Each row has a hidden trait or not; one of two labels after the row says which. A new part has a new trait and new labels.
(in the rows, 128 means zero)
[123 129 148 117 130 138 126 125 123 127 107 124 127 124 128 126 126 142
 119 107 116 120 115 135 127 130 129 129 149 136 104 123 128 133 131 136
 124 125 126 115 126 130 134 128 119 144 109 135 131 123 138 128 118 154
 126 112 159 124 136 122 151 111 138 127 134 133 143 127 113 121  96 130
 124 131 123 123 125 136 126 140 141 123 115 125 136 134 120 120 132 147
 130 125 126 136 129 128 119 127 139 100 117 110 123 133   5] : G
[118 123 137 123 125 117 128 125 132 123 130 113 130 126 126 135 132 133
 158 140 123 140 117 132 128 123 115 163 140 133 134 140 127 125 127 127
 129 128 127 119 122 129 131 130 123 134 137 138 150 144 129 135 129  97
 143 133 106 139 127 128 150 136 132 133 128 150  84 129 104 131 137 132
 143 116 129 124 120 126 141 139 105 151 123 127 126 133 130 128 131 119
 124 131 134 104 131 137 119 124 147 166 126 130 137 127 107] : G
[ 86 126 143 118 130 143 129 123 121 125 109 118 120 127 121 125 127 131
 122 117 115 109 116 130 127 141 132 125 137 134 119 121 127 131 128 140
 124 114 126 119 126 125 129 126 114 134 104 129 132 114 132 126 112 145
 121 110 136 122 132 122 143 112 133 139 142 130 108 131 144 116 101 134
 126 150 119 123 131 150 135 128 122 126 109 129 130 130 131 127 133 145
 131 125 125 133 130 130 111 110 120 110 121 125 115 130   1] : G
[132 132 170 115 128 134 111 125 125 130 128 127 133 125 135 126 124 142
 107 123 121 117 122 119 130 125 134 118 134 125 125 127 142 121 131 131
 125 121 121 131 133 143 132 130 125 128 133 126 121 133 125 135 126 121
 128 107 114 133 125 127 107 138 141 112 127 121 134 125 122 109 126 128
 148 121 138 132 129 105 129 141 106  90 133 128 133 127 122 129 127 142
 129 134 129 129 130 117 136 143 137  73 134 119 129 121  88] : G
[109 136  90 141 117 121 129 134 126 133 137 143 151 129 109 128 124 151
  80 134 138 141 142 128 131 152 128 121 130 120 140 146 143 111 129 112
 127 126 137 153 150 167 126 130 137 114 159 138 116 154 129 126 127 165
 142 128 135 128 117 125  43 141 136 129 112 122 222 107 160 141 145 138
 128 101 141 133 133  86 134 121  99 128 140 127 120 123 112 134 119 115
 137 120 129 126 135 123 141 134 122  87 131 142 146 120   3] : M
[ 98 109 102 131 123 121 131 133 131 128 116 130 133 123 115 139 134 137
 139 124 130 155 127 139 128 121 113 153 139 137 136 138 120 132 126 128
 130 145 135 119 132 131 129 128 125 137 126 156 141 146 140 131 124 144
 134 144 129 129 127 127 149 121 131 134 123 136 151 133 108 137 121 139
 120 114 123 120 121 134 138 140 146 168 126 123 128 142 118 113 131 122
 129 121 130 116 135 139 116 113 146 149 118 133 142 133   1] : G
[125 126 123 129 128 129 128 128 129 128 128 128 128 128 127 128 128 124
 133 129 129 128 130 127 128 126 129 127 125 128 132 127 127 129 128 129
 128 130 128 128 129 128 127 128 128 127 127 128 126 128 128 128 127 130
 127 129 125 127 127 128 126 127 127 129 128 125 130 130 129 127 126 129
 128 129 127 128 129 131 128 127 127 130 129 129 128 129 127 127 128 127
 128 128 128 127 129 129 127 126 126 125 128 132 129 127 118] : M
[117 122 131 125 126 120 128 128 131 125 128 119 130 126 126 133 131 132
 148 136 126 139 121 131 128 124 118 152 137 132 134 136 126 126 127 127
 129 129 128 122 125 127 130 129 125 131 134 137 143 142 130 132 128 109
 138 133 112 135 127 128 144 133 130 131 127 143 102 129 110 131 135 132
 136 119 129 125 122 128 137 135 118 149 125 127 126 133 129 127 130 121
 126 129 131 111 131 135 122 123 143 156 125 130 137 128 107] : G
[123 148 143 124 127 134 131 123 125 124 125 111 133 131 124 119 126 130
 134 136 122 114 117 130 127 147 134 129 132 129 121 125 134 124 128 127
 125 112 127 119 123 131 129 130 121 129 119 115 132 123 124 126 119 131
 134 107 133 130 135 125 137 123 130 142 135 136 101 124 144 125 126 128
 132 129 127 125 131 132 131 119  97 115 115 133 124 123 139 143 128 126
 130 130 127 126 126 129 122 124 114 131 129 134 111 124 117] : M
[ 89 109 159 112 128 140 111 125 125 130 115 128 127 122 127 134 128 142
 110 111 117 125 121 122 130 120 128 126 139 132 132 128 136 127 129 140
 125 131 124 126 139 140 131 127 119 132 120 145 126 133 135 136 119 139
 123 116 109 129 122 125 124 127 144 116 131 120 146 133 118 105 110 139
 143 130 130 126 127 118 139 150 119 114 129 125 136 137 115 114 132 147
 130 128 129 127 136 123 122 125 143  66 125 120 135 125   1] : G
[108 134  99 135 123 124 137 130 124 127 135 128 136 129 115 127 124 137
 109 134 130 130 132 130 130 150 128 133 136 125 130 142 136 118 128 121
 125 115 131 145 135 145 127 129 131 121 150 131 130 138 129 124 125 145
 142 128 141 128 119 124  75 133 129 137 123 139 159 111 148 139 136 134
 129 121 135 130 131 113 135 119  98 142 128 128 122 122 119 133 124 120
 133 122 129 118 133 130 126 130 121 113 126 131 140 124  53] : M
[135 137 183 112 127 132 110 122 128 127 131 113 137 127 135 125 126 137
 128 135 119 119 115 118 129 124 132 131 134 125 130 129 144 118 130 129
 125 119 120 122 129 139 132 132 123 129 133 120 130 137 120 138 127  99
 135 104  97 141 127 128 124 143 141 118 128 130  99 128 116 108 136 128
 158 114 139 131 127 104 134 142  83  90 131 130 131 126 130 136 128 133
 127 138 132 119 130 120 133 143 138  94 137 126 124 118 133] : G
[ 93 108 139 118 126 119 125 133 122 126 120 135 118 121 127 141 129 163
 113 113 118 138 122 136 131 130 106 159 158 131 114 146 125 124 128 131
 128 119 127 132 125 134 135 125 118 133 137 158 147 146 141 133 126 116
 135 138 128 131 119 123 122 133 143 114 124 157 125 121 109 133 118 136
 138 122 128 126 114 130 141 150 143 155 117 118 132 140 120 119 132 146
 127 121 134 118 133 128 120 120 167 154 117 105 148 136   1] : G
